Here is a tiny trained network, its code and every weight. The questions are about switching its units off for an input and a class, where a switched-off unit gives its printed mean instead of its output.

import numpy as np


def w(rows, s, z=0):
    codes = np.array(rows[::2]) - 128.0
    scale = np.full(codes.shape[1], s)
    scale[-1] = z or s
    return codes * scale


def norm(h):
    return h / np.sqrt((h * h).mean(-1, keepdims=True) + 1e-5)


def f(y):
    return np.maximum(y, 0)


def log_softmax(a):
    a = a - a.max(-1, keepdims=True)
    return a - np.log(np.exp(a).sum(-1, keepdims=True))


def net(x, mask):
    res = np.array(x, float).reshape(1, 7) / 4 @ E
    u = 0
    for l in range(3):
        y = f(norm(res) @ A[l][:, :-1].T + A[l][:, -1])
        res = res + np.where(mask[u : u + 5], y, B[l][:, -1]) @ B[l][:, :-1]
        u += 5
    return log_softmax(norm(res)[-1] @ U[:, :-1].T + U[:, -1])


A, B = {}, {}
E = w([
[115,2,155,175,126,98,170,57,124,68,194,184],'x0',
[218,145,136,133,104,154,152,44,129,80,66,32],'x1',
[59,45,178,106,62,213,95,186,140,129,115,205],'x2',
[92,130,176,178,62,222,44,149,146,78,78,92],'x3',
[56,171,198,232,122,150,95,222,86,69,192,159],'x4',
[31,150,75,168,143,128,35,112,170,143,193,89],'x5',
[151,128,200,180,88,150,152,145,100,77,88,128],'x6',
],0.0042)
A[0] = w([
[67,142,57,102,152,108,82,123,138,175,167,124,15],'0.n1',
[95,128,142,138,126,107,127,169,147,132,127,177,11],'0.n2',
[59,8,160,131,98,158,119,158,123,126,153,216,10],'0.n3',
[28,153,172,170,94,215,28,195,134,117,121,126,5],'0.n4',
[81,93,143,213,131,101,107,84,126,76,213,118,50],'0.n5',
],0.014,0.0026)
B[0] = w([
[123,143,71,66,144,113,79,80,145,211,153,100,193],'0.n1',
[173,149,145,133,138,88,174,162,145,156,111,129,164],'0.n2',
[114,28,232,54,121,188,144,49,174,141,158,250,253],'0.n3',
[125,151,88,157,16,184,47,239,137,43,70,70,234],'0.n4',
[110,143,72,254,227,59,208,56,87,42,91,81,220],'0.n5',
],0.0066,0.015)
A[1] = w([
[98,152,91,83,146,133,86,130,118,180,180,102,3],'1.n1',
[93,164,85,119,164,76,90,168,146,218,178,128,57],'1.n2',
[76,145,131,158,79,169,57,217,119,91,126,129,53],'1.n3',
[106,131,138,110,91,127,79,162,92,119,168,121,96],'1.n4',
[115,187,175,144,156,71,165,249,102,172,182,200,84],'1.n5',
],0.016,0.002)
B[1] = w([
[119,161,99,96,136,109,90,115,138,169,124,131,197],'1.n1',
[103,163,87,95,143,105,95,96,106,157,136,156,213],'1.n2',
[112,136,88,146,102,134,103,209,171,122,110,119,250],'1.n3',
[119,136,130,163,147,126,131,103,136,82,132,116,165],'1.n4',
[138,113,128,126,90,166,140,156,9,122,182,111,153],'1.n5',
],0.015,0.011)
A[2] = w([
[166,110,162,89,88,154,106,113,179,181,129,93,12],'2.n1',
[240,136,126,61,78,161,140,89,132,164,43,56,134],'2.n2',
[108,59,188,91,122,156,140,154,131,126,152,200,13],'2.n3',
[85,70,212,80,137,157,115,143,150,121,134,219,60],'2.n4',
[166,150,250,114,173,86,144,170,175,171,218,74,16],'2.n5',
],0.013,0.0011)
B[2] = w([
[131,136,148,209,159,87,173,97,92,34,112,121,162],'2.n1',
[153,140,255,28,167,135,115,195,179,143,78,38,193],'2.n2',
[132,91,159,146,91,175,134,21,150,181,192,199,230],'2.n3',
[207,121,187,189,58,162,188,96,194,251,181,217,249],'2.n4',
[115,69,201,97,112,190,101,69,145,92,52,104,134],'2.n5',
],0.0061,0.011)
U = w([
[179,143,229,49,168,124,146,147,155,128,75,38,88],'0',
[85,138,90,169,69,167,64,240,196,76,95,116,224],'1',
[111,131,107,212,211,63,188,68,96,60,123,98,99],'2',
[138,72,197,138,93,176,158,65,176,171,170,222,195],'3',
[90,188,48,49,175,78,59,75,133,203,135,132,151],'4',
[148,134,136,105,108,152,147,164,2,133,187,112,7],'5',
],0.009,0.0016)

Each question gives the input, the list of numbers given to net, and the class t.
The units are the neurons (one row each of A and B). Each row of codes is followed by its name. A weight is (code - 128) times the scale printed after its matrix; where a second scale follows, it is the last column's (A, B and U).
mask holds one flag per neuron, layer by layer. A switched-off neuron (its flag False) gives its mean, the last column of its row in B, instead of its output. The means were averaged over made-up inputs and are rounded, as every weight is.
A unit's drop is (log p(t) with every unit on - log p(t) with that unit switched off) / (log p(t) with every unit on - log p(t) with every unit switched off).
unit that matters most: the unit with the biggest drop
k most important neurons: the k neurons with the biggest drops, biggest first
k most important neurons of layer l: the k neurons of layer l with the biggest drops, biggest first
drop of u: that unit's drop, to one decimal
input [-7,7,1,-6,0,7,8], class 0: 2 most important neurons of layer 1 : [1.n3; 1.n2]
input [0,-5,-7,-2,8,-1,3], class 2: unit that matters most : 0.n5
input [7,5,-3,-3,-4,-6,-6], class 0: 3 most important neurons : [0.n3; 0.n5; 2.n2]
input [-1,-3,-4,-8,-1,-5,-1], class 5: 2 most important neurons of layer 0 : [0.n3; 0.n1]
input [3,8,0,2,-8,8,8], class 0: 2 most important neurons of layer 0 : [0.n4; 0.n3]
input [4,8,0,7,0,-2,5], class 1: 3 most important neurons : [0.n3; 0.n1; 0.n5]
input [8,-4,-4,-7,0,3,-2], class 2: 2 most important neurons : [0.n5; 1.n1]
input [0,7,4,8,-7,-8,6], class 0: 3 most important neurons : [0.n3; 0.n4; 2.n2]
input [-1,5,5,-3,-7,5,1], class 4: 3 most important neurons : [0.n3; 0.n4; 0.n5]
input [-3,4,-3,2,6,-7,-4], class 5: 2 most important neurons : [0.n4; 0.n3]
input [5,4,-2,-7,-8,-8,7], class 0: 2 most important neurons : [0.n3; 2.n2]
input [4,5,5,5,4,-4,2], class 1: 2 most important neurons : [0.n4; 1.n3]
input [1,4,-7,5,-7,-6,3], class 0: 2 most important neurons : [2.n2; 0.n3]
input [-8,5,-4,3,-8,6,7], class 0: most important neuron : [0.n4]
input [-5,-1,3,-5,3,0,-1], class 4: 3 most important neurons : [0.n1; 1.n2; 1.n1]
input [4,5,-5,2,2,-3,3], class 2: 2 most important neurons : [0.n3; 0.n4]
input [-6,-2,6,-4,-7,-3,4], class 0: 3 most important neurons of layer 0 : [0.n4; 0.n3; 0.n1]
input [0,6,-1,-3,-6,-6,6], class 0: drop of 2.n2 : 0.1
input [7,3,-1,-1,-1,-1,4], class 2: drop of 0.n5 : 0.2
input [6,7,-3,-7,1,5,-5], class 2: drop of 0.n5 : 0.8
input [4,-2,2,2,-8,8,-2], class 4: most important neuron of layer 0 : [0.n1]
input [-6,0,-3,8,-6,-8,-2], class 0: 2 most important neurons of layer 0 : [0.n4; 0.n3]
